Below is a small trained network, with its code and all its weights. Each question gives an input and a target symbol and asks what happens when units are switched off, that is, made to give their printed mean instead of their output.

import numpy as np


def w(rows, s, z=0):
    codes = np.array(rows[::2]) - 128.0
    scale = np.full(codes.shape[1], s)
    scale[-1] = z or s
    return codes * scale


def f(y):
    return y / 2 * (1 + np.tanh(0.7978845608 * (y + 0.044715 * y**3)))


def softmax(a):
    e = np.exp(a - a.max(-1, keepdims=True))
    return e / e.sum(-1, keepdims=True)


def log_softmax(a):
    a = a - a.max(-1, keepdims=True)
    return a - np.log(np.exp(a).sum(-1, keepdims=True))


def net(x, mask):
    ids = ['αβγδεζηθλξστψω'.index(c) for c in x.split()]
    T = len(ids)
    res = E[ids] + P[:T]
    u = 0
    for l in range(2):
        r = res
        for j in range(3):
            rows = slice(3 * j, 3 * j + 3)
            q, k, v = (r @ M[l][rows].T for M in (Q, K, V))
            z = softmax(np.where(np.tri(T) > 0, q @ k.T / 3**0.5, -1e9)) @ v
            o = O[l][rows]
            res = res + np.where(mask[u + j], z, o[:, -1]) @ o[:, :-1]
        u += 3
        y = f(res @ A[l][:, :-1].T + A[l][:, -1])
        res = res + np.where(mask[u : u + 8], y, B[l][:, -1]) @ B[l][:, :-1]
        u += 8
    return log_softmax(res[-1] @ U[:, :-1].T + U[:, -1])


Q, K, V, O, A, B = {}, {}, {}, {}, {}, {}
E = w([
[185,148,66,115,128,126,109,86],'α',
[49,127,147,218,29,117,98,144],'β',
[214,147,79,222,95,227,152,165],'γ',
[147,107,54,146,128,123,179,48],'δ',
[154,180,80,129,79,172,109,123],'ε',
[55,93,66,121,157,139,88,130],'ζ',
[105,110,117,176,188,183,81,169],'η',
[123,205,132,127,82,140,74,149],'θ',
[135,105,61,118,150,179,69,139],'λ',
[254,21,47,231,150,104,154,90],'ξ',
[177,24,194,87,100,170,216,250],'σ',
[133,163,136,166,132,152,29,185],'τ',
[181,107,208,231,170,167,116,41],'ψ',
[160,159,87,111,106,151,98,85],'ω',
],0.012)
P = w([
[68,75,112,166,161,255,96,112],'0',
[116,169,101,121,170,140,120,172],'1',
[131,150,117,121,153,136,152,139],'2',
[134,140,145,136,136,109,158,114],'3',
[155,133,155,128,99,101,147,91],'4',
[169,125,152,117,88,86,143,98],'5',
[156,100,159,123,97,63,138,111],'6',
[184,73,116,90,77,87,138,118],'7',
[199,83,143,106,76,65,133,116],'8',
],0.0092)
Q[0] = w([
[213,68,68,173,219,198,117,143],'0.h0',
[141,61,57,201,84,88,154,62],'0.h0',
[103,47,224,111,123,134,151,148],'0.h0',
[168,89,135,140,59,109,95,161],'0.h1',
[78,145,81,182,116,130,171,167],'0.h1',
[140,117,120,141,226,88,103,119],'0.h1',
[61,177,75,64,75,154,147,210],'0.h2',
[37,136,185,1,244,146,144,119],'0.h2',
[169,57,143,168,244,129,109,159],'0.h2',
],0.0074)
K[0] = w([
[248,88,153,121,221,158,172,96],'0.h0',
[132,113,128,121,104,66,239,135],'0.h0',
[49,42,168,132,129,173,149,164],'0.h0',
[189,105,158,112,111,157,162,158],'0.h1',
[102,167,102,137,153,195,111,40],'0.h1',
[163,97,128,154,168,158,145,164],'0.h1',
[106,114,108,35,48,125,150,192],'0.h2',
[19,153,202,28,222,155,91,121],'0.h2',
[160,119,135,178,255,153,134,186],'0.h2',
],0.0076)
V[0] = w([
[83,177,168,92,136,134,76,188],'0.h0',
[65,129,104,149,72,117,112,193],'0.h0',
[132,88,188,105,141,144,172,141],'0.h0',
[169,70,171,107,115,83,180,130],'0.h1',
[137,137,100,193,142,121,103,147],'0.h1',
[114,120,10,169,167,77,122,55],'0.h1',
[154,112,115,171,76,117,149,143],'0.h2',
[76,112,104,132,135,160,110,109],'0.h2',
[106,128,149,91,155,159,109,119],'0.h2',
],0.011)
O[0] = w([
[172,111,76,138,104,160,176,105,2],'0.h0',
[202,162,109,83,154,176,126,111,83],'0.h0',
[132,254,78,130,106,52,177,175,132],'0.h0',
[110,138,120,216,30,175,176,205,137],'0.h1',
[127,86,182,14,100,135,120,98,178],'0.h1',
[178,120,176,149,101,101,37,114,157],'0.h1',
[101,150,123,65,177,165,130,156,199],'0.h2',
[189,172,93,178,122,128,168,81,123],'0.h2',
[180,61,75,153,70,99,173,131,76],'0.h2',
],0.0073,0.0094)
A[0] = w([
[171,43,191,131,165,232,132,70,48],'0.n0',
[33,120,129,157,229,169,69,109,130],'0.n1',
[143,74,135,3,94,217,163,192,211],'0.n2',
[169,213,45,198,137,176,117,91,142],'0.n3',
[80,104,85,50,188,73,129,154,150],'0.n4',
[78,137,127,151,220,127,52,79,2],'0.n5',
[113,44,165,158,229,109,166,54,138],'0.n6',
[71,180,82,30,37,40,153,127,192],'0.n7',
],0.0061,0.0051)
B[0] = w([
[87,185,94,68,65,60,93,233,169],'0.n0',
[201,144,1,103,150,187,134,99,237],'0.n1',
[132,113,180,211,225,40,143,75,253],'0.n2',
[32,57,159,95,168,15,99,71,127],'0.n3',
[178,232,175,122,178,134,132,101,170],'0.n4',
[41,85,53,76,141,250,237,139,166],'0.n5',
[202,216,113,98,106,124,76,134,209],'0.n6',
[124,214,169,135,156,247,85,167,170],'0.n7',
],0.0056,0.0048)
Q[1] = w([
[118,143,126,110,38,193,102,87],'1.h0',
[140,128,90,124,69,107,175,57],'1.h0',
[107,101,169,101,63,79,79,122],'1.h0',
[162,174,81,140,124,139,148,158],'1.h1',
[175,98,181,132,246,114,131,108],'1.h1',
[71,138,67,129,118,185,228,161],'1.h1',
[147,127,89,77,108,140,138,115],'1.h2',
[96,84,169,107,96,73,109,131],'1.h2',
[135,157,127,162,88,104,108,153],'1.h2',
],0.011)
K[1] = w([
[128,25,157,118,254,105,138,124],'1.h0',
[142,120,15,124,211,152,129,103],'1.h0',
[87,94,242,125,132,49,70,46],'1.h0',
[161,163,105,172,99,223,112,96],'1.h1',
[146,108,203,228,129,115,192,80],'1.h1',
[132,121,35,117,177,223,28,82],'1.h1',
[171,229,53,117,102,202,66,67],'1.h2',
[174,67,147,200,50,111,122,108],'1.h2',
[140,46,80,156,165,96,140,132],'1.h2',
],0.008)
V[1] = w([
[183,177,74,189,117,160,160,71],'1.h0',
[51,125,143,160,117,124,178,152],'1.h0',
[95,93,105,169,164,116,141,70],'1.h0',
[93,2,160,95,174,137,166,91],'1.h1',
[168,213,122,92,84,199,80,62],'1.h1',
[143,141,145,100,91,134,150,121],'1.h1',
[116,138,203,161,108,93,192,155],'1.h2',
[105,34,131,137,121,108,120,177],'1.h2',
[176,193,153,110,194,108,117,177],'1.h2',
],0.0087)
O[1] = w([
[142,164,44,160,225,194,67,180,78],'1.h0',
[195,176,176,179,35,184,25,83,41],'1.h0',
[189,135,41,133,155,149,142,125,103],'1.h0',
[197,223,37,139,31,149,253,6,153],'1.h1',
[106,198,119,141,158,55,34,194,161],'1.h1',
[94,191,10,82,124,147,132,143,98],'1.h1',
[183,80,111,13,179,175,43,55,97],'1.h2',
[41,145,97,170,47,178,169,40,123],'1.h2',
[155,84,172,147,133,24,78,48,254],'1.h2',
],0.006,0.0066)
A[1] = w([
[150,190,121,60,141,222,189,73,25],'1.n0',
[103,148,140,93,81,121,158,33,152],'1.n1',
[106,200,138,165,177,148,94,226,3],'1.n2',
[203,76,108,109,247,147,150,110,56],'1.n3',
[44,87,163,190,112,203,194,234,168],'1.n4',
[2,197,161,103,114,99,168,156,170],'1.n5',
[79,107,187,142,127,54,91,131,89],'1.n6',
[105,93,128,249,127,52,120,87,50],'1.n7',
],0.0067,0.0042)
B[1] = w([
[156,142,160,190,92,94,151,111,155],'1.n0',
[73,153,61,70,175,144,112,71,194],'1.n1',
[9,40,145,43,43,123,120,75,187],'1.n2',
[94,213,88,78,39,64,79,190,181],'1.n3',
[61,255,101,48,198,131,57,15,129],'1.n4',
[181,138,60,53,205,155,45,97,207],'1.n5',
[168,161,92,216,124,149,111,154,255],'1.n6',
[174,97,231,129,55,131,114,216,159],'1.n7',
],0.007,0.0065)
U = w([
[168,154,55,179,117,214,111,104,195],'α',
[157,20,142,178,71,65,134,146,93],'β',
[115,153,144,75,128,95,139,108,2],'γ',
[88,130,118,143,144,126,173,131,76],'δ',
[89,132,118,134,126,139,167,148,74],'ε',
[82,150,90,26,251,131,3,125,196],'ζ',
[102,132,118,127,137,127,175,142,78],'η',
[113,58,153,134,10,102,153,167,137],'θ',
[113,154,123,97,111,121,139,146,24],'λ',
[89,144,121,110,125,135,151,146,53],'ξ',
[90,133,132,112,131,126,156,146,39],'σ',
[37,88,189,65,140,135,160,89,84],'τ',
[222,131,186,186,188,105,155,195,219],'ψ',
[102,140,129,150,149,114,199,122,92],'ω',
],0.0061,0.005)

Each question gives the input, a string of symbols that net reads in full, and the target symbol t.
The units are the heads (3 rows each of Q, K, V and O) and the neurons (one row each of A and B). Each row of codes is followed by its name. A weight is (code - 128) times the scale printed after its matrix; where a second scale follows, it is the last column's (O, A, B and U).
mask holds one flag per unit, layer by layer, with each layer's heads first. A switched-off unit (its flag False) gives its mean, the last column of its rows in O or B, instead of its output. The means were averaged over made-up inputs and are rounded, as every weight is.
A unit's drop is (log p(t) with every unit on - log p(t) with that unit switched off) / (log p(t) with every unit on - log p(t) with every unit switched off).
The circuit of an input: a set's keep is (log p(t) with only the set's units on - log p(t) with every unit switched off) / (log p(t) with every unit on - log p(t) with every unit switched off). Starting from the 12 units with the biggest drops (on a tie, the unit counted first), units are removed one at a time, each time the one whose removal leaves the highest keep (on an exact tie, the one counted first), for as long as the keep stays at least 0.8.
circuit, biggest first: the units of the circuit, biggest drop first
unit that matters most: the unit with the biggest drop
k most important neurons: the k neurons with the biggest drops, biggest first
k most important neurons of layer l: the k neurons of layer l with the biggest drops, biggest first
which heads matter: for each layer, one digit per head in row order, 1 if its drop is at least 0.15 and else 0, layers parted by /
input σ γ τ, target α: most important neuron	(0.n2)
input γ τ ξ ω η ξ θ ε ε, target ψ: which heads matter	110 / 001
input λ ξ τ ξ ξ ξ σ, target τ: which heads matter	010 / 110
input ξ ξ γ, target ζ: circuit, biggest first	(1.n4; 1.n5; 1.h2; 0.h0)
input η η ξ ξ ω ξ η ψ β, target ζ: circuit, biggest first	(1.n5; 0.h2)
input ξ ψ ξ β λ ξ θ γ, target ζ: 3 most important neurons of layer 1	(1.n4; 1.n5; 1.n0)
input τ α λ ψ τ, target ψ: which heads matter	111 / 001
input σ λ ξ γ, target α: circuit, biggest first	(1.h0; 0.h1; 0.h2; 1.h1)
input δ ω λ ξ ξ σ ε, target τ: 2 most important neurons	(0.n2; 0.n5)
input σ ε ξ λ, target α: circuit, biggest first	(1.h0; 0.h1; 1.h1; 0.n2)
input σ ξ γ ξ γ τ ξ, target τ: which heads matter	111 / 010
input δ β ξ ξ ξ ξ, target θ: which heads matter	110 / 100
input σ τ δ γ ψ, target α: circuit, biggest first	(1.h1; 0.n2)
input β ξ λ ψ, target ζ: circuit, biggest first	(1.h1; 0.n6; 0.h1)
input λ ω α σ ξ β σ ε δ, target ζ: unit that matters most	0.h1
input σ ψ δ λ, target α: circuit, biggest first	(1.h0; 0.h1; 0.h2)
input σ ξ τ ξ, target α: circuit, biggest first	(1.h0; 0.h1; 1.h2)
input ψ τ λ ψ ψ β τ σ, target ζ: circuit, biggest first	(0.h1; 1.n4)
input α ε ψ β, target ζ: 3 most important neurons	(0.n2; 1.n5; 0.n6)
input ξ γ η η ψ, target ζ: 2 most important neurons	(1.n5; 0.n2)
input σ λ ξ ξ α τ, target τ: 3 most important neurons of layer 1	(1.n6; 1.n1; 1.n5)
input ξ ξ σ, target τ: 2 most important neurons	(0.n2; 1.n1)
input ζ ε γ ξ ξ ξ η ξ δ, target ζ: 2 most important neurons	(1.n5; 1.n1)
input ω ξ τ ψ α η ε ξ, target ψ: 3 most important neurons of layer 1	(1.n2; 1.n6; 1.n1)
input ξ ξ σ ψ, target τ: 2 most important neurons	(1.n1; 0.n2)
input σ λ β α, target α: unit that matters most	1.h0
input τ ζ γ θ τ γ ψ θ, target ψ: unit that matters most	0.h0
